Below is a small trained network, with its code and all its weights. Each question gives an input and a class and asks what happens when units are switched off, that is, made to give their printed mean instead of their output.

import numpy as np


def w(rows, s, z=0):
    codes = np.array(rows[::2]) - 128.0
    scale = np.full(codes.shape[1], s)
    scale[-1] = z or s
    return codes * scale


def f(y):
    return np.maximum(y, 0)


def log_softmax(a):
    a = a - a.max(-1, keepdims=True)
    return a - np.log(np.exp(a).sum(-1, keepdims=True))


def net(x, mask):
    res = np.array(x, float).reshape(1, 6) / 4 @ E
    y = f(res @ A[0][:, :-1].T + A[0][:, -1])
    res = res + np.where(mask, y, B[0][:, -1]) @ B[0][:, :-1]
    return log_softmax(res[-1] @ U[:, :-1].T + U[:, -1])


A, B = {}, {}
E = w([
[128,124,76,37,176,38,33,91,168],'x0',
[118,174,9,140,57,87,216,190,98],'x1',
[208,132,184,42,157,98,233,184,210],'x2',
[89,23,113,125,58,118,69,156,248],'x3',
[74,78,72,136,214,161,255,86,136],'x4',
[34,112,145,31,152,151,137,197,34],'x5',
],0.0075)
A[0] = w([
[104,152,135,179,70,127,133,151,87,145],'neuron 1',
[114,175,87,122,45,67,155,148,131,175],'neuron 2',
[116,108,143,106,184,120,203,149,168,80],'neuron 3',
[80,81,133,108,145,118,155,192,78,125],'neuron 4',
[114,74,214,196,118,153,157,159,87,170],'neuron 5',
[112,162,166,141,172,128,144,128,95,117],'neuron 6',
[109,109,163,115,163,183,113,110,157,71],'neuron 7',
[127,98,105,140,103,80,83,83,51,158],'neuron 8',
[143,103,222,136,68,146,182,168,88,128],'neuron 9',
[167,138,197,99,117,90,158,199,136,51],'neuron 10',
[109,221,76,140,155,114,143,100,33,42],'neuron 11',
[158,139,1,130,78,171,144,146,140,92],'neuron 12',
[172,173,177,133,66,127,63,195,134,81],'neuron 13',
[161,220,101,129,202,46,123,92,86,215],'neuron 14',
[125,118,201,100,137,144,101,63,119,91],'neuron 15',
[90,53,71,85,114,93,55,140,213,190],'neuron 16',
[189,139,192,105,114,96,158,203,148,80],'neuron 17',
[189,112,105,69,181,18,138,139,158,174],'neuron 18',
[155,183,162,97,94,107,44,202,109,146],'neuron 19',
[115,103,103,176,112,51,176,198,135,125],'neuron 20',
[150,144,94,177,102,135,97,57,118,149],'neuron 21',
[194,156,205,63,141,80,169,179,166,44],'neuron 22',
[98,126,118,173,69,126,58,142,51,85],'neuron 23',
[176,140,157,124,123,185,54,80,125,120],'neuron 24',
[75,120,141,53,115,172,119,178,76,62],'neuron 25',
[73,45,79,136,109,133,103,192,206,163],'neuron 26',
[208,155,137,175,137,114,165,79,198,239],'neuron 27',
[91,51,213,139,169,149,138,69,138,81],'neuron 28',
[125,168,88,85,184,51,75,85,151,251],'neuron 29',
[111,47,146,150,60,163,147,156,158,165],'neuron 30',
[207,171,149,134,189,149,125,121,47,32],'neuron 31',
[35,91,88,136,100,176,89,84,76,95],'neuron 32',
[91,66,57,146,230,136,173,78,161,165],'neuron 33',
[112,150,75,100,71,35,212,183,98,65],'neuron 34',
[81,129,92,130,78,67,149,185,100,76],'neuron 35',
[114,52,118,135,133,136,155,122,71,146],'neuron 36',
[147,95,225,143,153,150,64,91,151,94],'neuron 37',
[94,102,151,31,140,154,113,219,37,99],'neuron 38',
[193,110,146,203,101,181,169,131,128,220],'neuron 39',
[152,172,170,126,87,103,104,159,136,130],'neuron 40',
[111,131,117,204,161,146,53,64,55,118],'neuron 41',
[120,121,177,96,182,181,100,154,135,96],'neuron 42',
],0.0091,0.0023)
B[0] = w([
[71,146,131,176,125,98,133,109,124,197],'neuron 1',
[144,186,171,104,108,101,99,109,140,209],'neuron 2',
[131,115,81,47,109,46,176,148,134,204],'neuron 3',
[158,158,115,169,79,152,79,179,138,201],'neuron 4',
[105,192,182,179,178,99,77,105,170,227],'neuron 5',
[168,124,132,165,174,104,99,148,92,186],'neuron 6',
[155,167,126,78,124,26,96,82,109,186],'neuron 7',
[54,77,155,135,85,128,157,96,171,200],'neuron 8',
[60,115,178,172,143,104,128,137,167,218],'neuron 9',
[101,74,103,100,141,87,196,92,129,198],'neuron 10',
[179,107,128,144,138,83,142,116,93,239],'neuron 11',
[171,178,165,133,68,31,61,29,152,202],'neuron 12',
[134,133,8,166,158,86,127,171,108,211],'neuron 13',
[182,89,227,218,170,138,111,202,56,242],'neuron 14',
[149,213,103,86,91,97,106,80,156,198],'neuron 15',
[164,104,193,212,194,143,141,159,102,238],'neuron 16',
[28,51,111,77,150,114,170,66,155,206],'neuron 17',
[66,97,177,90,118,178,154,141,156,215],'neuron 18',
[113,237,10,110,210,29,212,237,188,223],'neuron 19',
[184,134,160,136,128,77,83,103,125,188],'neuron 20',
[101,25,84,171,64,135,150,154,175,211],'neuron 21',
[136,65,122,68,78,95,204,75,175,226],'neuron 22',
[96,88,99,124,142,88,230,70,157,216],'neuron 23',
[121,151,119,88,102,77,135,147,158,208],'neuron 24',
[143,114,127,156,5,130,67,194,129,206],'neuron 25',
[208,109,165,186,223,79,136,139,35,225],'neuron 26',
[113,90,135,172,1,243,111,171,178,236],'neuron 27',
[183,171,91,48,84,32,72,75,141,231],'neuron 28',
[12,179,251,227,102,155,122,163,150,228],'neuron 29',
[176,116,158,207,244,110,188,159,79,209],'neuron 30',
[211,67,112,152,192,92,193,121,83,218],'neuron 31',
[132,52,105,80,113,68,192,112,156,229],'neuron 32',
[111,253,13,124,141,97,168,253,227,254],'neuron 33',
[144,160,152,81,104,86,101,28,125,229],'neuron 34',
[173,137,163,87,126,35,81,57,130,194],'neuron 35',
[101,150,105,117,105,143,158,166,183,185],'neuron 36',
[206,182,121,122,102,89,126,91,129,232],'neuron 37',
[150,91,196,155,20,212,87,208,167,242],'neuron 38',
[80,183,201,253,125,169,145,161,184,233],'neuron 39',
[105,139,52,102,168,124,134,186,133,183],'neuron 40',
[110,60,114,117,119,112,170,107,174,253],'neuron 41',
[151,144,160,102,60,81,127,85,167,193],'neuron 42',
],0.0054,0.0089)
U = w([
[153,184,141,92,73,89,83,31,122,57],'0',
[70,182,32,120,138,122,164,189,134,130],'1',
[39,6,121,101,82,126,182,76,132,45],'2',
[188,62,181,157,176,130,135,149,65,133],'3',
[104,98,154,144,33,169,100,164,139,239],'4',
[4,158,209,147,123,138,127,132,127,165],'5',
[103,119,131,126,119,167,115,124,104,189],'6',
[78,116,112,70,156,200,61,73,66,1],'7',
],0.012,0.0033)

Each question gives the input, the list of numbers given to net, and the class t.
The units are the neurons (one row each of A and B). Each row of codes is followed by its name. A weight is (code - 128) times the scale printed after its matrix; where a second scale follows, it is the last column's (A, B and U).
mask holds one flag per neuron, in row order. A switched-off neuron (its flag False) gives its mean, the last column of its row in B, instead of its output. The means were averaged over made-up inputs and are rounded, as every weight is.
A unit's drop is (log p(t) with every unit on - log p(t) with that unit switched off) / (log p(t) with every unit on - log p(t) with every unit switched off).
The circuit of an input: a set's keep is (log p(t) with only the set's units on - log p(t) with every unit switched off) / (log p(t) with every unit on - log p(t) with every unit switched off). Starting from the 12 units with the biggest drops (on a tie, the unit counted first), units are removed one at a time, each time the one whose removal leaves the highest keep (on an exact tie, the one counted first), for as long as the keep stays at least 0.8.
circuit, biggest first: the units of the circuit, biggest drop first
most important unit: the unit with the biggest drop
k most important neurons: the k neurons with the biggest drops, biggest first
input [-8,8,-6,-2,6,-8], class 0: circuit, biggest first	[neuron 12]
input [2,4,1,0,0,3], class 0: circuit, biggest first	[neuron 34; neuron 35]
input [-3,1,-7,-5,1,8], class 4: 4 most important neurons	[neuron 38; neuron 25; neuron 4; neuron 17]
input [0,-6,-3,3,-7,7], class 1: 2 most important neurons	[neuron 19; neuron 13]
input [4,-4,7,-7,-2,7], class 2: 3 most important neurons	[neuron 22; neuron 17; neuron 10]
input [-4,8,-6,7,8,2], class 0: circuit, biggest first	[neuron 12; neuron 35]
input [0,-1,-4,6,2,-5], class 3: circuit, biggest first	[neuron 26; neuron 16]
input [7,1,0,6,-7,-8], class 4: 4 most important neurons	[neuron 27; neuron 33; neuron 29; neuron 16]
input [-1,0,4,0,-5,-5], class 1: circuit, biggest first	[neuron 19; neuron 13]
input [8,-1,-1,-6,-4,7], class 5: 4 most important neurons	[neuron 29; neuron 19; neuron 27; neuron 21]
input [7,-1,6,-6,-3,4], class 5: 3 most important neurons	[neuron 29; neuron 18; neuron 14]
input [6,-5,-8,-4,0,-5], class 2: circuit, biggest first	[neuron 41; neuron 21]
input [-6,3,-6,8,-2,1], class 3: circuit, biggest first	[neuron 26; neuron 30]
input [-6,3,-7,-2,-8,8], class 1: circuit, biggest first	[neuron 19]
input [7,-6,-2,-2,-8,-4], class 1: circuit, biggest first	[neuron 19; neuron 13]
input [-5,-1,1,-6,-5,8], class 4: 3 most important neurons	[neuron 38; neuron 25; neuron 26]
input [-3,0,-2,7,3,5], class 3: circuit, biggest first	[neuron 26; neuron 30]
input [3,2,0,2,7,8], class 4: 2 most important neurons	[neuron 38; neuron 19]
input [4,6,-7,6,-1,-7], class 2: 3 most important neurons	[neuron 21; neuron 23; neuron 8]
input [-7,-4,-3,3,5,-4], class 5: 4 most important neurons	[neuron 39; neuron 5; neuron 19; neuron 13]
input [6,-1,-5,5,-2,3], class 5: most important unit	neuron 29
